Below are the code and all the weights of a small trained network. Each question names an input and a class and asks about switching units off, where a switched-off unit gives its printed mean instead of its output.

import numpy as np


def w(rows, s, z=0):
    codes = np.array(rows[::2]) - 128.0
    scale = np.full(codes.shape[1], s)
    scale[-1] = z or s
    return codes * scale


def f(y):
    return np.maximum(y, 0)


def log_softmax(a):
    a = a - a.max(-1, keepdims=True)
    return a - np.log(np.exp(a).sum(-1, keepdims=True))


def net(x, mask):
    res = np.array(x, float).reshape(1, 6) / 4 @ E
    y = f(res @ A[0][:, :-1].T + A[0][:, -1])
    res = res + np.where(mask, y, B[0][:, -1]) @ B[0][:, :-1]
    return log_softmax(res[-1] @ U[:, :-1].T + U[:, -1])


A, B = {}, {}
E = w([
[70,4,136,145,131,150,164,89,144,104],'x0',
[129,128,136,150,134,131,151,139,120,134],'x1',
[142,136,156,222,139,171,64,86,95,137],'x2',
[127,119,110,158,83,122,125,134,117,158],'x3',
[204,81,190,120,118,83,130,113,101,157],'x4',
[110,139,158,124,117,129,132,127,133,142],'x5',
],0.017)
A[0] = w([
[245,68,219,107,122,47,125,98,105,150,161],'neuron 0',
[166,14,185,103,110,89,171,86,123,137,131],'neuron 1',
[163,212,115,92,120,61,155,145,115,123,215],'neuron 2',
[147,174,82,65,115,60,193,200,150,147,254],'neuron 3',
[74,31,173,194,139,193,82,23,127,91,44],'neuron 4',
[126,186,154,200,163,116,37,102,118,118,203],'neuron 5',
[36,7,106,93,124,95,186,133,161,117,195],'neuron 6',
[176,93,141,56,100,64,184,156,137,144,148],'neuron 7',
],0.013,0.005)
B[0] = w([
[187,98,141,113,127,5,133,170,103,167,244],'neuron 0',
[91,108,100,123,162,70,111,115,98,113,218],'neuron 1',
[130,124,112,174,154,142,118,173,138,180,218],'neuron 2',
[89,92,105,113,118,170,113,155,195,137,239],'neuron 3',
[92,103,100,124,138,142,124,208,186,171,248],'neuron 4',
[166,185,133,148,138,147,96,119,96,149,219],'neuron 5',
[146,125,163,101,82,136,190,72,155,67,254],'neuron 6',
[70,112,136,161,146,68,114,115,125,112,211],'neuron 7',
],0.02,0.023)
U = w([
[113,111,113,91,118,243,120,183,208,140,226],'0',
[134,86,115,132,166,74,103,170,182,171,75],'1',
[166,138,161,89,66,162,192,22,189,55,67],'2',
[111,90,145,94,141,52,150,38,88,69,44],'3',
[148,211,120,183,153,201,66,74,120,136,254],'4',
[254,148,165,118,132,100,103,152,72,164,75],'5',
],0.0095,0.0021)

Each question gives the input, the list of numbers given to net, and the class t.
The units are the neurons (one row each of A and B). Each row of codes is followed by its name. A weight is (code - 128) times the scale printed after its matrix; where a second scale follows, it is the last column's (A, B and U).
mask holds one flag per neuron, in row order. A switched-off neuron (its flag False) gives its mean, the last column of its row in B, instead of its output. The means were averaged over made-up inputs and are rounded, as every weight is.
A unit's drop is (log p(t) with every unit on - log p(t) with that unit switched off) / (log p(t) with every unit on - log p(t) with every unit switched off).
The circuit of an input: a set's keep is (log p(t) with only the set's units on - log p(t) with every unit switched off) / (log p(t) with every unit on - log p(t) with every unit switched off). Starting from all 8 units, units are removed one at a time, each time the one whose removal leaves the highest keep (on an exact tie, the one counted first), for as long as the keep stays at least 0.8.
circuit, biggest first: the units of the circuit, biggest drop first
most important unit: the unit with the biggest drop
top k neurons: the k neurons with the biggest drops, biggest first
drop when u is switched off: that unit's drop, to one decimal
input [-7,-4,1,-5,-8,6], class 4: most important unit -> neuron 4
input [0,7,1,-5,1,5], class 5: circuit, biggest first -> (neuron 3; neuron 4)
input [4,4,0,3,-1,7], class 2: circuit, biggest first -> (neuron 6; neuron 0)
input [2,8,0,-8,4,-8], class 3: circuit, biggest first -> (neuron 2; neuron 3)
input [2,-3,4,-7,-6,4], class 0: top 2 neurons -> (neuron 0; neuron 4)
input [5,-6,0,3,-3,3], class 2: top 3 neurons -> (neuron 6; neuron 3; neuron 2)
input [6,-7,0,4,1,3], class 3: top 3 neurons -> (neuron 6; neuron 1; neuron 3)
input [-3,2,1,-5,8,-1], class 5: top 3 neurons -> (neuron 4; neuron 0; neuron 3)
input [3,-2,0,-1,-2,6], class 2: top 3 neurons -> (neuron 3; neuron 2; neuron 6)
input [-1,-3,2,5,0,8], class 4: top 2 neurons -> (neuron 0; neuron 6)
input [4,-6,3,1,-4,-5], class 0: top 2 neurons -> (neuron 4; neuron 0)
input [1,-7,4,-5,-1,1], class 0: top 2 neurons -> (neuron 0; neuron 4)
input [-8,-2,2,3,-5,-3], class 4: drop when neuron 0 is switched off -> 0.1
input [-7,-1,2,0,0,3], class 4: drop when neuron 0 is switched off -> 0.4
input [5,0,3,-8,-8,4], class 0: most important unit -> neuron 4
input [-5,0,3,8,-6,-7], class 4: drop when neuron 0 is switched off -> 0.3
